Here is a tiny trained network, its code and every weight. The questions are about switching its units off for an input and a target symbol, where a switched-off unit gives its printed mean instead of its output.

import numpy as np


def w(rows, s, z=0):
    codes = np.array(rows[::2]) - 128.0
    scale = np.full(codes.shape[1], s)
    scale[-1] = z or s
    return codes * scale


def softmax(a):
    e = np.exp(a - a.max(-1, keepdims=True))
    return e / e.sum(-1, keepdims=True)


def log_softmax(a):
    a = a - a.max(-1, keepdims=True)
    return a - np.log(np.exp(a).sum(-1, keepdims=True))


def net(x, mask):
    ids = ['ΛΠΣΨαβδζηθμτω'.index(c) for c in x.split()]
    T = len(ids)
    res = E[ids] + P[:T]
    u = 0
    for l in range(3):
        r = res
        for j in range(2):
            rows = slice(4 * j, 4 * j + 4)
            q, k, v = (r @ M[l][rows].T for M in (Q, K, V))
            z = softmax(np.where(np.tri(T) > 0, q @ k.T / 4**0.5, -1e9)) @ v
            o = O[l][rows]
            res = res + np.where(mask[u + j], z, o[:, -1]) @ o[:, :-1]
        u += 2
    return log_softmax(res[-1] @ U[:, :-1].T + U[:, -1])


Q, K, V, O = {}, {}, {}, {}
E = w([
[106,155,77,136,85,129,141,116,90,152],'Λ',
[187,214,72,95,88,128,180,132,114,165],'Π',
[143,153,136,132,74,157,148,154,190,103],'Σ',
[231,203,140,99,253,95,120,145,130,153],'Ψ',
[134,100,97,173,161,119,124,139,111,171],'α',
[130,119,127,88,151,105,143,151,127,90],'β',
[170,106,177,140,102,129,89,106,142,121],'δ',
[168,62,119,205,150,60,94,151,142,179],'ζ',
[140,36,180,151,198,106,179,121,242,124],'η',
[94,23,86,78,24,47,223,129,148,184],'θ',
[133,135,137,208,64,92,192,82,170,124],'μ',
[108,171,70,166,140,43,68,166,142,114],'τ',
[120,176,89,226,159,60,173,152,181,51],'ω',
],0.014)
P = w([
[153,131,101,142,120,237,101,168,94,95],'0',
[93,160,111,133,137,181,65,124,185,191],'1',
[124,148,128,125,136,147,168,183,72,166],'2',
[200,98,80,112,88,198,75,120,148,93],'3',
[92,167,127,117,145,135,49,119,196,190],'4',
[134,142,143,116,135,98,169,184,73,154],'5',
[209,94,93,101,100,153,74,110,144,76],'6',
[91,166,139,106,147,91,45,112,207,173],'7',
[139,139,155,113,134,53,169,182,78,138],'8',
[215,80,100,86,107,109,77,95,139,51],'9',
[88,170,154,102,158,42,47,107,222,151],'10',
[137,131,164,111,130,2,171,178,87,127],'11',
[188,54,98,96,111,73,84,60,124,8],'12',
],0.015)
Q[0] = w([
[136,149,92,112,150,113,158,112,155,127],'L0H1',
[129,122,111,118,122,111,94,163,110,106],'L0H1',
[120,147,96,190,147,152,157,87,114,93],'L0H1',
[82,131,164,94,133,135,90,111,94,118],'L0H1',
[191,70,54,147,143,141,118,54,154,64],'L0H2',
[9,162,223,171,141,149,156,113,133,179],'L0H2',
[168,129,137,139,126,77,117,133,109,80],'L0H2',
[166,122,62,112,125,138,116,63,92,98],'L0H2',
],0.015)
K[0] = w([
[146,149,111,102,133,78,136,118,132,149],'L0H1',
[123,109,131,104,121,142,133,118,97,112],'L0H1',
[131,132,106,200,120,116,120,132,115,104],'L0H1',
[75,121,134,128,107,156,102,128,102,141],'L0H1',
[79,93,168,164,96,19,106,119,156,64],'L0H2',
[133,99,36,153,143,252,135,145,91,158],'L0H2',
[151,130,112,100,123,93,111,103,109,89],'L0H2',
[142,105,153,150,94,89,88,165,137,73],'L0H2',
],0.014)
V[0] = w([
[212,119,126,149,86,118,146,227,242,172],'L0H1',
[114,139,206,100,123,167,152,77,83,79],'L0H1',
[1,115,177,120,113,186,63,74,86,134],'L0H1',
[111,105,114,167,163,208,159,88,81,108],'L0H1',
[62,134,88,100,124,122,31,228,88,90],'L0H2',
[96,192,72,253,158,87,210,110,201,92],'L0H2',
[113,79,14,88,167,130,146,199,165,129],'L0H2',
[172,178,76,152,120,123,84,171,115,87],'L0H2',
],0.0078)
O[0] = w([
[109,92,228,11,68,119,48,90,49,80,232],'L0H1',
[135,141,105,208,138,121,214,56,185,16,57],'L0H1',
[114,220,118,236,170,134,166,143,180,65,1],'L0H1',
[135,136,177,225,115,155,204,180,118,100,83],'L0H1',
[69,96,134,111,199,184,65,76,51,125,161],'L0H2',
[134,161,131,110,109,68,73,254,157,155,174],'L0H2',
[101,34,69,77,189,86,156,213,49,139,189],'L0H2',
[112,174,166,122,126,82,10,180,86,155,223],'L0H2',
],0.007,0.0073)
Q[1] = w([
[182,109,135,153,97,165,152,83,122,107],'L1H1',
[146,99,153,169,129,110,98,107,151,82],'L1H1',
[187,124,129,152,85,93,155,154,80,100],'L1H1',
[91,171,98,111,128,150,80,60,135,165],'L1H1',
[237,65,78,75,54,120,117,150,55,45],'L1H2',
[58,124,63,84,142,120,116,129,201,151],'L1H2',
[177,89,36,166,129,165,153,109,158,84],'L1H2',
[179,98,64,89,126,177,7,101,218,90],'L1H2',
],0.012)
K[1] = w([
[120,120,134,101,103,144,134,90,174,145],'L1H1',
[174,156,111,144,111,116,129,122,109,127],'L1H1',
[103,119,144,117,114,61,145,127,165,93],'L1H1',
[124,172,96,158,143,187,85,119,98,100],'L1H1',
[114,102,114,89,125,2,132,66,128,143],'L1H2',
[89,150,147,153,142,160,128,178,134,69],'L1H2',
[99,62,142,181,109,90,124,123,148,154],'L1H2',
[104,128,175,219,146,86,101,117,143,37],'L1H2',
],0.013)
V[1] = w([
[124,89,147,102,123,94,151,139,108,96],'L1H1',
[53,103,66,91,147,134,123,133,178,131],'L1H1',
[128,221,56,109,78,110,110,87,87,177],'L1H1',
[114,114,122,121,181,115,119,110,163,136],'L1H1',
[129,55,147,200,60,93,118,105,142,188],'L1H2',
[156,220,103,92,57,111,145,78,145,124],'L1H2',
[180,88,254,106,185,163,124,134,183,147],'L1H2',
[11,138,179,67,37,151,133,139,127,24],'L1H2',
],0.0094)
O[1] = w([
[110,144,147,153,122,90,108,161,128,182,218],'L1H1',
[168,86,159,112,127,152,60,136,148,133,97],'L1H1',
[158,165,106,34,157,203,156,109,100,116,112],'L1H1',
[182,73,150,102,94,107,107,184,84,143,77],'L1H1',
[82,115,45,144,114,81,112,125,139,158,57],'L1H2',
[102,140,117,64,81,129,88,190,158,56,2],'L1H2',
[146,140,105,119,129,6,187,96,148,55,173],'L1H2',
[164,136,136,136,132,207,204,164,170,138,167],'L1H2',
],0.011,0.0078)
Q[2] = w([
[162,159,101,113,144,127,30,49,255,139],'L2H1',
[191,126,86,113,91,109,125,181,58,102],'L2H1',
[119,174,125,124,172,140,89,130,212,169],'L2H1',
[171,166,118,136,77,147,59,185,154,97],'L2H1',
[206,66,173,138,101,139,159,203,68,109],'L2H2',
[71,202,177,144,111,160,51,153,156,186],'L2H2',
[128,163,78,138,157,159,145,71,67,81],'L2H2',
[171,69,113,181,42,149,93,149,151,98],'L2H2',
],0.0087)
K[2] = w([
[200,216,41,208,136,153,79,103,82,70],'L2H1',
[122,144,132,74,159,86,77,130,216,133],'L2H1',
[118,154,89,223,145,145,153,176,110,104],'L2H1',
[145,168,132,102,94,123,66,111,159,153],'L2H1',
[193,186,171,2,146,115,175,121,126,196],'L2H2',
[144,236,185,186,133,169,64,181,115,197],'L2H2',
[213,131,134,61,169,185,208,96,65,146],'L2H2',
[112,61,97,128,42,143,126,127,143,180],'L2H2',
],0.0084)
V[2] = w([
[151,71,56,105,105,169,212,28,76,107],'L2H1',
[101,255,76,192,72,90,97,188,64,204],'L2H1',
[61,48,138,116,110,101,101,69,167,204],'L2H1',
[99,106,151,203,189,108,99,127,183,75],'L2H1',
[187,125,149,143,171,114,146,168,89,100],'L2H2',
[63,47,140,119,96,134,239,157,96,166],'L2H2',
[208,188,134,195,56,194,73,77,136,89],'L2H2',
[96,73,175,122,157,127,130,171,121,104],'L2H2',
],0.0079)
O[2] = w([
[191,194,102,150,177,64,73,149,118,90,2],'L2H1',
[106,129,8,213,24,132,158,154,82,69,211],'L2H1',
[205,132,147,179,86,140,72,86,210,186,131],'L2H1',
[119,74,156,1,91,124,110,103,148,192,74],'L2H1',
[154,120,110,112,18,118,157,130,52,110,233],'L2H2',
[158,145,127,28,201,134,89,147,113,166,100],'L2H2',
[97,29,133,126,92,49,120,133,212,84,3],'L2H2',
[182,160,104,124,140,140,150,88,144,77,179],'L2H2',
],0.0081,0.0087)
U = w([
[106,170,113,161,164,125,117,139,121,111,147],'Λ',
[141,153,111,126,175,115,181,181,112,135,97],'Π',
[93,163,203,154,141,115,114,150,130,152,137],'Σ',
[121,162,147,144,111,78,129,125,77,105,43],'Ψ',
[95,130,98,149,150,119,167,114,102,154,98],'α',
[181,88,126,149,147,163,139,93,111,70,155],'β',
[156,155,125,151,130,138,127,102,166,73,254],'δ',
[126,112,66,142,159,99,84,103,96,126,71],'ζ',
[148,93,92,145,159,47,171,179,125,147,107],'η',
[150,139,67,104,155,124,132,144,128,145,111],'θ',
[138,217,106,173,125,107,145,147,185,145,221],'μ',
[97,115,117,123,138,153,29,121,87,90,86],'τ',
[131,125,143,124,98,105,91,253,100,116,98],'ω',
],0.0071,0.0074)

Each question gives the input, a string of symbols that net reads in full, and the target symbol t.
The units are the heads (4 rows each of Q, K, V and O). Each row of codes is followed by its name. A weight is (code - 128) times the scale printed after its matrix; where a second scale follows, it is the last column's (O and U).
mask holds one flag per head, layer by layer. A switched-off head (its flag False) gives its mean, the last column of its rows in O, instead of its output. The means were averaged over made-up inputs and are rounded, as every weight is.
A unit's drop is (log p(t) with every unit on - log p(t) with that unit switched off) / (log p(t) with every unit on - log p(t) with every unit switched off).
The circuit of an input: a set's keep is (log p(t) with only the set's units on - log p(t) with every unit switched off) / (log p(t) with every unit on - log p(t) with every unit switched off). Starting from all 6 units, units are removed one at a time, each time the one whose removal leaves the highest keep (on an exact tie, the one counted first), for as long as the keep stays at least 0.8.
circuit, biggest first: the units of the circuit, biggest drop first
most important unit: the unit with the biggest drop
heads that matter: for each layer, one digit per head in row order, 1 if its drop is at least 0.15 and else 0, layers parted by /
input β τ μ Ψ, target τ: heads that matter	10 / 01 / 00
input Ψ δ Λ β δ ω β ω ω ω ω η Π, target ω: circuit, biggest first	L0H2
input β μ δ β β θ μ δ, target Σ: heads that matter	01 / 11 / 10
input Ψ Π Π Σ β, target Ψ: heads that matter	00 / 01 / 01
input Π μ β δ Ψ β ω, target ω: heads that matter	01 / 00 / 00
input ζ τ β Ψ β β Ψ ω β Σ β, target μ: circuit, biggest first	L0H1; L2H1; L1H2
input Ψ δ Σ, target Ψ: circuit, biggest first	L1H2; L2H2
input β ζ β Ψ ω β δ α β τ, target τ: heads that matter	01 / 01 / 00
input Π ζ α ζ δ α ω β, target Λ: heads that matter	10 / 10 / 10
input θ Σ Ψ ω β δ Ψ, target δ: circuit, biggest first	L0H2; L0H1; L2H1; L1H2
input Λ α β α η η β η η μ Ψ, target τ: circuit, biggest first	L0H1; L1H2
input ζ Ψ ζ Ψ η α β β η Λ β, target μ: heads that matter	10 / 01 / 10
input Ψ Ψ θ β, target θ: circuit, biggest first	L1H2; L2H2
input ω α β Λ β ζ θ η, target α: heads that matter	11 / 00 / 10
input δ ω Σ β Ψ Ψ Λ ω θ ζ ω, target η: most important unit	L0H1
input β ω θ Ψ α β ω α, target Σ: circuit, biggest first	L2H1; L1H2; L0H2; L1H1
input ζ β Ψ α β β Λ Σ ζ, target Ψ: circuit, biggest first	L1H2; L2H2
input δ ω Ψ Λ δ ω ζ ω ω ζ, target ω: heads that matter	01 / 00 / 00
input β Ψ α β ω τ τ η ω ω β ζ, target Σ: heads that matter	00 / 00 / 10
input β Ψ Λ Ψ β η β α ω β Ψ β ζ, target ζ: circuit, biggest first	L1H2
input θ Λ β β η β β, target η: heads that matter	01 / 01 / 00
input β Σ β Λ β β Π ω ω Ψ β Ψ Π, target β: circuit, biggest first	L1H1; L2H1; L0H2
input β ζ Π ω β η Ψ ζ Σ, target Ψ: circuit, biggest first	L1H2; L0H1
input ω Σ δ ζ ω Ψ Λ β, target α: circuit, biggest first	L2H1; L0H2; L1H2
input β Π Ψ Π Λ ω Ψ η δ μ η Ψ, target Ψ: heads that matter	11 / 01 / 01
input δ ω β β ζ η, target Σ: heads that matter	00 / 10 / 10
input δ β β η η Σ Λ Σ Λ β α β, target Σ: circuit, biggest first	L2H1
